Below are the code and all the weights of a small trained network. Each question names an input and a target symbol and asks about switching units off, where a switched-off unit gives its printed mean instead of its output.

import numpy as np


def w(rows, s, z=0):
    codes = np.array(rows[::2]) - 128.0
    scale = np.full(codes.shape[1], s)
    scale[-1] = z or s
    return codes * scale


def norm(h):
    return h / np.sqrt((h * h).mean(-1, keepdims=True) + 1e-5)


def f(y):
    return np.maximum(y, 0)


def softmax(a):
    e = np.exp(a - a.max(-1, keepdims=True))
    return e / e.sum(-1, keepdims=True)


def log_softmax(a):
    a = a - a.max(-1, keepdims=True)
    return a - np.log(np.exp(a).sum(-1, keepdims=True))


def net(x, mask):
    ids = ['αβγδεζηθλμξπτφψω'.index(c) for c in x.split()]
    T = len(ids)
    res = E[ids] + P[:T]
    q, k, v = (norm(res) @ M[0].T for M in (Q, K, V))
    z = softmax(np.where(np.tri(T) > 0, q @ k.T / 2**0.5, -1e9)) @ v
    res = res + np.where(mask[0], z, O[0][:, -1]) @ O[0][:, :-1]
    y = f(norm(res) @ A[0][:, :-1].T + A[0][:, -1])
    res = res + np.where(mask[1:13], y, B[0][:, -1]) @ B[0][:, :-1]
    return log_softmax(norm(res)[-1] @ U[:, :-1].T + U[:, -1])


Q, K, V, O, A, B = {}, {}, {}, {}, {}, {}
E = w([
[222,149,173,183,99,175,134,132],'α',
[56,90,124,94,64,79,64,139],'β',
[81,205,115,109,153,177,162,41],'γ',
[2,111,162,146,90,139,99,41],'δ',
[219,141,193,138,152,136,114,40],'ε',
[36,123,107,121,161,119,89,24],'ζ',
[198,139,188,159,135,136,30,88],'η',
[101,135,112,122,38,134,162,208],'θ',
[211,112,203,147,138,116,99,32],'λ',
[204,107,196,168,99,120,36,88],'μ',
[98,212,142,40,105,107,111,95],'ξ',
[92,92,131,57,86,64,101,115],'π',
[123,136,143,38,106,84,145,88],'τ',
[196,143,167,151,170,142,77,36],'φ',
[67,207,135,71,136,126,85,63],'ψ',
[222,148,172,138,148,137,84,67],'ω',
],0.01)
P = w([
[170,84,58,64,135,210,122,150],'0',
[153,100,87,169,61,126,123,64],'1',
[156,125,97,100,165,137,136,125],'2',
[182,143,68,154,90,68,141,87],'3',
[136,128,144,99,180,139,128,162],'4',
[165,132,173,180,103,62,121,113],'5',
[155,150,56,170,109,38,181,101],'6',
[123,132,170,125,201,96,157,186],'7',
[157,163,111,198,112,2,176,111],'8',
[113,152,179,165,191,45,179,188],'9',
[149,164,140,177,120,30,175,128],'10',
],0.0077)
Q[0] = w([
[9,196,64,93,90,38,192,127],'H1',
[14,113,118,51,195,137,185,189],'H1',
],0.014)
K[0] = w([
[102,164,189,189,174,41,156,160],'H1',
[150,188,58,224,75,3,152,77],'H1',
],0.012)
V[0] = w([
[133,244,92,198,112,210,104,189],'H1',
[148,189,213,68,93,173,254,66],'H1',
],0.0088)
O[0] = w([
[146,94,32,207,185,42,101,143,2],'H1',
[8,20,136,103,156,122,171,133,135],'H1',
],0.015,0.0044)
A[0] = w([
[62,91,168,50,91,107,148,116,228],'N1',
[83,6,81,163,133,87,158,129,253],'N2',
[132,72,186,191,132,186,135,83,53],'N3',
[173,213,195,98,41,173,140,97,221],'N4',
[183,180,210,176,99,78,112,97,234],'N5',
[96,175,174,93,60,168,95,124,130],'N6',
[73,147,40,98,116,46,143,136,203],'N7',
[1,16,133,89,100,136,209,129,78],'N8',
[143,98,154,177,77,123,180,217,229],'N9',
[166,107,104,4,64,109,133,171,169],'N10',
[15,144,107,67,50,189,160,119,79],'N11',
[90,196,178,124,210,183,157,92,68],'N12',
],0.0094,0.0039)
B[0] = w([
[228,113,71,214,113,144,92,149,207],'N1',
[123,207,240,86,139,167,178,150,191],'N2',
[65,131,48,179,165,96,91,166,145],'N3',
[97,60,85,141,125,111,149,236,252],'N4',
[99,151,83,66,135,167,106,58,202],'N5',
[93,127,138,163,142,124,255,90,198],'N6',
[93,136,140,197,87,120,75,163,162],'N7',
[149,123,45,52,138,105,139,173,208],'N8',
[122,105,129,124,134,116,50,13,151],'N9',
[36,146,130,219,153,104,99,19,170],'N10',
[205,167,214,121,158,118,56,69,191],'N11',
[116,108,115,185,71,48,86,65,157],'N12',
],0.0078,0.016)
U = w([
[40,121,100,141,144,72,160,214,108],'α',
[38,123,17,95,119,101,42,105,65],'β',
[45,91,24,152,99,104,177,148,87],'γ',
[159,189,90,109,126,110,40,170,138],'δ',
[88,97,202,53,104,197,158,104,153],'ε',
[177,88,93,38,151,122,95,182,146],'ζ',
[174,42,187,117,102,119,145,82,119],'η',
[82,101,96,58,144,140,165,208,209],'θ',
[177,41,112,226,93,109,136,128,121],'λ',
[185,142,74,162,89,120,82,131,183],'μ',
[85,181,189,254,146,119,102,194,116],'ξ',
[187,193,148,175,168,80,59,96,2],'π',
[37,140,140,162,158,178,123,27,184],'τ',
[147,165,235,36,162,117,109,85,102],'φ',
[67,185,82,56,50,179,196,160,115],'ψ',
[222,185,223,155,98,224,157,134,176],'ω',
],0.01,0.0028)

Each question gives the input, a string of symbols that net reads in full, and the target symbol t.
The units are the heads (2 rows each of Q, K, V and O) and the neurons (one row each of A and B). Each row of codes is followed by its name. A weight is (code - 128) times the scale printed after its matrix; where a second scale follows, it is the last column's (O, A, B and U).
mask holds one flag per unit, heads first, then neurons. A switched-off unit (its flag False) gives its mean, the last column of its rows in O or B, instead of its output. The means were averaged over made-up inputs and are rounded, as every weight is.
A unit's drop is (log p(t) with every unit on - log p(t) with that unit switched off) / (log p(t) with every unit on - log p(t) with every unit switched off).
The circuit of an input: a set's keep is (log p(t) with only the set's units on - log p(t) with every unit switched off) / (log p(t) with every unit on - log p(t) with every unit switched off). Starting from the 12 units with the biggest drops (on a tie, the unit counted first), units are removed one at a time, each time the one whose removal leaves the highest keep (on an exact tie, the one counted first), for as long as the keep stays at least 0.8.
circuit, biggest first: the units of the circuit, biggest drop first
most important unit: the unit with the biggest drop
k most important neurons: the k neurons with the biggest drops, biggest first
input τ ψ β β ψ τ δ ε ζ, target φ: most important neuron => N11
input β ψ δ β θ α ξ, target α: circuit, biggest first => H1; N2
input ω ζ α α, target τ: circuit, biggest first => N1; N9
input θ ω θ ε ψ, target φ: 4 most important neurons => N11; N4; N8; N5
input ω θ α ω ω β ω β, target π: circuit, biggest first => N1; N11
input φ η δ γ β γ, target ψ: 2 most important neurons => N4; N11
input γ λ β, target η: 3 most important neurons => N11; N1; N5
input ε ξ θ γ β ψ β φ μ η δ, target β: circuit, biggest first => N5; H1
input ξ η θ τ π φ γ η, target θ: circuit, biggest first => H1; N8
input θ δ α φ α π α β γ γ, target θ: 4 most important neurons => N8; N2; N10; N6
input θ δ δ λ δ π η β δ θ ξ, target ξ: circuit, biggest first => N7; H1; N8
input β β ξ α ζ τ θ ω ξ ε θ, target φ: circuit, biggest first => H1; N11; N4
input ε μ τ ξ α θ, target α: circuit, biggest first => H1; N2
input ζ ε θ λ θ, target η: most important unit => N11
input λ π ω θ, target π: circuit, biggest first => H1; N11; N4
input α ε τ ε φ γ ψ η, target ξ: circuit, biggest first => H1; N2; N8; N7
input ψ ε θ ψ γ ω θ π, target ξ: circuit, biggest first => H1; N7; N2
input δ α π β β ω ε γ, target φ: 4 most important neurons => N11; N4; N8; N12
input μ θ τ λ φ γ μ ζ, target γ: circuit, biggest first => H1; N4; N11
input δ θ β μ, target γ: most important unit => N4
input ω ψ δ ε ζ π δ ω π ε, target τ: circuit, biggest first => H1; N4; N11
input π β γ τ ω β φ ε β β, target ψ: 3 most important neurons => N4; N5; N11
input ε η β θ α λ, target ζ: 2 most important neurons => N8; N1
input δ ψ β, target δ: 2 most important neurons => N8; N1
input γ ζ ζ ξ λ β θ ψ, target ξ: 2 most important neurons => N8; N7
input β δ β, target λ: 2 most important neurons => N1; N2
